Where the symbols take the units:
+: z519->z469, z892->z856, z134->z324, z579->z831, z946->z453, z993->z562, z989->z469, z852->z62, z539->z608, z596->z908, z40->z892, z856->z34, z562->z105, z227->z227, z198->z368, z608->z661, z632->z896, z789->z726, z34->z794, z384->z978, z213->z852, z581->z845, z463->z946, z976->z983, z739->z978, z736->z324, z324->z869, z347->z682, z368->z247, z246->z997, z896->z347, z942->z856, z811->z920, z845->z989, z983->z371, z830->z726, z346->z144, z42->z822, z584->z942, z869->z845, z86->z579, z261->z736, z453->z134, z682->z811, z920->z905, z831->z632, z974->z719, z794->z111, z111->z246, z105->z789, z731->z739, z469->z42, z484->z227, z240->z974, z497->z539, z633->z250, z625->z484, z719->z40, z371->z581, z978->z213, z704->z830, z144->z86, z247->z633, z661->z261, z908->z946, z688->z198, z997->z596, z141->z688, z822->z625, z62->z731, z726->z581, z905->z974, z250->z581
*: z519->z856, z892->z719, z134->z946, z579->z144, z946->z227, z993->z908, z989->z726, z852->z978, z539->z845, z596->z905, z40->z974, z856->z40, z562->z519, z227->z324, z198->z974, z608->z497, z632->z579, z789->z625, z34->z892, z384->z584, z213->z384, z581->z789, z463->z719, z976->z484, z739->z62, z736->z661, z324->z453, z347->z632, z368->z688, z246->z794, z896->z831, z942->z240, z811->z347, z845->z324, z983->z105, z830->z42, z346->z830, z42->z989, z584->z731, z869->z983, z86->z346, z261->z608, z453->z463, z682->z896, z920->z731, z831->z942, z974->z920, z794->z856, z111->z562, z105->z822, z731->z852, z469->z989, z484->z983, z240->z739, z497->z497, z633->z368, z625->z736, z719->z905, z371->z845, z978->z942, z704->z261, z144->z822, z247->z198, z661->z539, z908->z946, z688->z811, z997->z111, z141->z141, z822->z469, z62->z213, z726->z105, z905->z739, z250->z704

In the rows, 157 stands for zero.

The rows follow the links: the fewer symbols apart two units are, the more alike their rows tend to be.

Known rows, each with its unit:
186 194 163 119 143 227 111 202 56 182 135 111 203 199 149 198 132 185 154 157 140 124 220 93 106 205 111 192 221 250 184 143 134 116 105 151 183 200 173 57 124 116 137 138 185 202 50 201 174 80 91 199 98 92 148 124 194 133
unit: z134
150 168 264 140 200 105 171 203 225 104 229 114 172 145 200 174 136 165 157 124 121 205 170 224 212 165 201 122 113 108 83 183 232 171 192 128 127 102 92 157 156 192 220 190 120 89 220 94 109 140 111 82 168 164 185 128 76 197
unit: z978
204 157 149 175 114 106 172 137 104 186 152 147 175 75 170 196 271 147 148 140 223 107 143 187 128 88 68 207 170 258 94 181 109 95 77 142 171 168 205 171 183 89 130 146 185 221 102 192 201 132 166 191 117 203 200 207 195 193
unit: z562
119 191 91 209 229 113 195 261 139 155 127 166 130 180 137 139 201 136 260 179 185 124 113 135 172 189 84 81 122 126 179 151 190 185 138 150 190 212 190 287 157 200 103 100 126 134 169 218 165 162 194 246 139 157 187 181 195 112
unit: z633
138 151 163 184 175 105 151 176 179 159 131 131 146 154 248 152 93 204 254 126 43 124 124 192 220 142 222 42 191 180 158 165 122 203 162 70 130 163 164 226 238 157 133 135 100 114 139 172 80 216 151 90 134 149 146 130 189 157
unit: z974
175 88 117 203 165 201 186 155 182 183 144 175 133 237 105 105 140 123 59 231 155 205 88 156 151 188 193 222 161 155 186 109 187 227 137 167 189 199 169 152 21 202 175 162 145 182 211 188 174 210 118 164 222 107 151 199 64 134
unit: z86
121 211 76 160 126 269 119 84 153 210 134 213 142 179 137 134 176 134 138 186 235 177 174 111 72 164 135 254 166 137 193 164 224 155 177 224 186 130 150 28 120 170 166 176 201 179 164 133 236 121 186 155 200 175 158 92 152 129
unit: z625
195 150 176 173 106 53 211 152 101 172 147 140 186 105 145 179 274 140 125 143 184 111 135 172 179 157 52 148 152 259 104 181 160 124 108 158 147 196 180 218 174 115 127 131 193 217 91 177 173 167 125 165 91 191 204 277 191 211
unit: z997
145 220 138 118 116 264 105 145 81 193 136 146 182 211 127 162 131 167 145 160 178 150 225 72 81 213 115 204 201 199 218 146 203 127 154 192 182 174 144 15 124 141 153 145 203 196 71 168 203 86 127 180 125 122 140 102 194 125
unit: z324
178 191 179 111 148 218 166 79 168 118 171 245 156 225 71 136 81 134 101 168 246 190 239 114 172 185 150 174 100 106 262 103 182 126 196 212 140 151 128 126 167 157 218 207 218 228 160 100 196 156 157 180 163 174 101 104 137 185
unit: z661
176 84 109 207 161 213 181 150 184 184 140 184 120 228 107 109 142 128 65 228 165 210 86 158 142 167 189 239 159 159 186 118 179 222 127 161 194 186 179 145 21 196 176 176 149 176 216 194 177 208 123 178 231 115 151 196 63 134
unit: z144
158 149 227 171 173 86 158 186 166 135 152 92 166 132 243 177 104 200 221 110 51 125 154 209 230 146 209 56 184 198 118 169 127 168 154 63 123 144 156 215 239 135 148 155 109 124 125 169 74 184 125 83 112 149 159 126 176 184
unit: z905
148 138 129 234 72 88 176 58 152 215 112 173 136 137 217 129 170 177 180 135 88 102 99 180 215 139 162 90 199 237 158 173 162 220 164 112 115 169 171 184 228 129 124 146 169 180 101 155 135 252 146 44 138 190 148 205 200 191
unit: z34
182 147 76 184 170 249 117 124 182 207 134 215 145 143 165 165 176 152 127 201 246 181 133 183 85 68 156 291 169 166 153 140 108 124 92 146 204 138 210 98 111 139 180 200 169 192 216 179 233 137 189 194 224 172 145 90 103 138
unit: z822
176 138 99 184 173 135 171 262 187 176 185 151 192 134 152 166 218 198 220 124 115 120 117 205 149 123 127 74 162 137 109 140 57 173 160 159 152 168 199 231 179 190 110 83 169 72 152 154 115 154 197 238 159 130 136 270 205 110
unit: z688
131 177 92 204 208 117 196 268 147 150 145 150 147 176 157 137 212 163 259 154 149 107 114 157 172 164 105 67 125 138 155 155 143 189 152 146 188 206 194 273 166 201 97 84 135 107 152 206 137 160 193 252 145 140 180 232 202 108
unit: z368
102 236 98 150 105 260 118 88 108 206 136 183 155 193 143 138 172 138 158 156 198 159 200 86 73 200 126 218 181 152 198 179 237 153 195 228 176 138 134 8 124 165 152 151 198 158 119 142 214 111 170 147 160 157 160 99 194 118
unit: z869
149 174 255 137 202 104 172 201 220 109 228 112 174 148 191 172 137 165 159 116 127 207 168 227 209 171 203 132 109 108 82 183 234 164 194 134 134 100 93 157 145 188 217 200 126 88 214 100 106 143 115 94 167 165 192 127 69 200
unit: z384

Each walk starts at a row. The symbols on each line, taken left to right, move it on to the next unit.
Each answer is a row, close to the row of the unit it stands for.
new walk
88 224 88 169 92 243 127 101 120 220 144 177 151 192 141 115 186 146 153 155 171 169 166 94 73 217 132 204 191 164 178 189 264 195 203 229 170 148 130 6 107 188 147 138 188 129 116 141 202 134 165 122 171 157 180 142 184 109
* + * * + * 86 223 83 164 95 237 131 92 131 219 135 192 143 175 156 123 194 136 158 162 193 173 161 101 71 197 126 208 186 148 177 198 263 189 206 227 163 134 135 19 129 182 141 144 184 132 136 139 213 130 180 124 180 174 181 128 192 114
+ * + + + 202 149 100 167 198 229 115 136 189 179 135 193 139 117 185 188 157 162 157 181 249 169 151 197 108 45 159 260 166 162 147 138 76 84 79 130 207 132 203 141 165 118 170 200 158 213 220 188 225 127 192 217 199 191 133 72 119 152
new walk
125 187 90 202 216 109 196 257 144 144 128 153 134 186 148 145 207 150 258 167 159 115 109 142 179 179 96 64 125 125 167 155 160 199 145 136 187 209 201 293 164 195 99 86 125 123 151 218 143 164 188 239 145 142 191 204 200 99
* + + + + * 161 195 119 161 206 214 172 141 161 121 132 235 110 213 92 131 125 118 152 214 293 187 182 113 147 154 115 203 88 101 240 109 198 143 127 174 214 177 179 187 126 167 186 184 162 229 195 190 235 148 188 236 193 184 158 83 122 149
+ + + + + 186 167 100 151 180 226 110 118 174 170 136 197 143 98 196 197 160 160 170 173 253 155 169 178 103 40 148 255 168 159 142 156 78 79 95 136 194 115 201 119 196 104 171 195 159 202 199 181 220 120 209 209 184 197 140 52 147 157
new walk
133 150 133 215 119 126 155 86 154 197 112 158 135 164 240 127 103 200 216 124 53 107 127 179 225 147 224 76 212 214 172 160 132 218 167 78 128 164 168 184 241 138 133 156 127 151 116 175 106 242 149 54 141 159 133 140 202 161
+ * * + * 149 133 226 137 195 84 146 204 193 111 180 99 163 112 226 185 99 199 219 107 51 143 162 201 215 139 243 64 170 129 116 187 105 161 182 98 117 133 130 224 232 153 151 156 98 90 179 142 66 179 159 106 134 151 152 137 171 169
* + + + * * 143 162 254 141 200 99 170 187 226 98 228 111 163 152 199 176 128 166 165 109 112 204 158 221 210 167 209 120 119 109 88 187 224 181 200 125 120 100 96 160 165 188 211 188 114 91 214 96 96 155 115 72 169 162 191 124 79 194
new walk
214 153 177 144 150 119 151 190 72 166 153 111 201 105 158 230 224 169 147 147 189 109 179 160 135 134 73 189 184 265 117 164 92 73 64 130 174 189 202 169 169 83 135 140 178 226 88 204 187 109 127 223 92 158 183 195 192 180
* * + * * 138 152 157 203 133 136 140 112 133 182 113 129 154 174 247 148 84 210 229 124 31 99 139 159 216 158 221 67 215 221 172 157 115 206 156 71 142 170 176 170 240 123 133 147 122 148 107 194 101 216 129 83 121 140 125 126 204 162
+ + + + + + 182 147 164 192 97 52 214 135 105 175 149 145 175 94 151 173 279 139 127 142 188 106 129 173 171 143 60 150 155 257 105 186 156 137 117 157 151 183 174 208 180 116 123 125 204 213 93 175 180 173 138 154 103 199 207 274 195 207
new walk
212 159 190 128 152 146 143 212 64 169 146 95 215 140 153 222 190 172 146 145 152 108 195 140 131 166 89 175 200 273 139 154 108 86 73 124 181 199 185 143 145 100 126 130 174 214 62 214 171 91 100 221 78 127 172 167 190 172
+ + + * * + 132 220 131 137 98 245 114 158 67 210 136 135 187 213 146 156 166 165 143 155 144 150 194 83 79 239 116 198 209 217 188 174 220 159 154 199 169 179 141 8 105 157 130 119 202 164 66 178 184 99 116 159 127 109 164 143 194 112
+ * + + 127 231 108 125 125 267 107 78 140 175 134 217 147 176 126 145 150 141 157 168 256 174 214 94 91 152 135 230 146 132 218 154 197 121 176 208 178 129 147 41 169 150 174 184 195 193 148 141 240 114 196 179 178 191 143 52 174 141
new walk
89 240 80 154 120 244 121 79 128 201 125 197 130 164 159 132 183 125 177 175 234 170 176 85 80 180 123 223 167 124 191 190 250 151 191 226 177 130 137 46 156 177 150 169 183 154 155 137 235 121 207 148 179 188 174 82 186 115
+ * + * 137 204 67 176 130 223 116 98 142 212 131 192 133 108 168 158 235 137 167 182 266 157 150 144 61 96 104 268 182 172 142 183 180 119 123 194 185 128 182 71 153 137 155 172 181 190 175 164 247 117 212 183 187 206 180 96 165 141
+ * * + * * 187 172 169 152 145 198 113 193 62 190 122 91 205 195 184 199 102 199 182 143 100 109 198 126 141 184 149 146 231 274 185 142 113 130 89 103 172 205 180 99 166 101 123 137 160 204 54 211 141 126 85 173 85 94 130 120 211 143
new walk
168 45 150 164 166 163 184 158 179 165 146 149 113 213 94 102 118 123 55 238 116 216 93 135 148 189 236 219 174 119 196 137 160 224 167 175 156 196 155 178 31 204 154 158 124 166 217 182 149 229 137 142 211 112 159 222 101 137
+ + + + + + 164 74 182 98 169 98 143 215 166 117 165 103 147 86 162 176 136 168 180 150 59 131 167 149 155 124 236 109 187 97 137 177 34 147 194 164 126 160 167 247 202 155 113 118 109 94 167 163 90 182 224 175 142 137 143 225 242 131
* + * + + * 157 33 203 82 164 113 144 155 151 109 141 98 120 97 129 144 104 129 120 199 67 166 161 104 152 170 275 164 199 89 181 186 70 151 205 188 117 171 134 222 149 152 120 162 98 128 188 176 99 216 209 137 152 139 152 207 221 148
new walk
135 168 97 207 203 113 188 265 159 156 146 147 153 174 165 139 201 187 261 139 125 111 102 167 179 153 116 48 142 133 144 153 121 205 149 136 171 205 202 275 181 196 97 80 132 86 146 203 120 171 198 232 147 135 162 229 206 108
* * + * + * 129 129 239 158 174 84 173 155 218 112 198 119 146 142 205 145 103 158 158 126 68 190 138 211 223 175 246 102 142 122 104 187 213 199 212 117 116 111 102 174 166 184 193 189 110 95 204 113 81 198 123 47 156 157 179 140 105 192
* + + * * 139 168 258 140 208 93 167 194 217 99 209 110 167 146 225 181 121 174 180 112 106 191 164 220 230 159 207 98 125 122 85 186 199 175 188 109 134 103 101 174 182 177 208 184 109 86 200 107 101 150 117 78 162 155 184 110 83 197
new walk
159 26 196 97 160 125 159 161 156 121 141 108 116 122 113 127 98 128 90 215 61 181 140 104 155 173 276 179 190 85 187 174 95 179 201 193 118 183 140 219 107 172 123 156 94 142 197 180 110 223 192 125 171 121 156 212 188 145
* + + * + 156 25 202 111 164 118 170 156 177 128 149 112 116 142 120 119 88 124 88 213 61 199 130 121 169 184 277 178 192 84 185 169 125 199 199 182 121 177 125 207 98 191 145 170 100 138 216 170 103 231 166 107 183 130 150 205 155 156
+ * + + + + 154 41 198 80 161 108 143 174 159 122 150 107 121 78 140 156 115 142 134 188 72 151 168 111 146 143 260 153 195 81 165 180 51 151 205 184 111 171 151 234 170 150 112 143 92 122 183 166 100 198 213 146 144 150 149 204 228 137
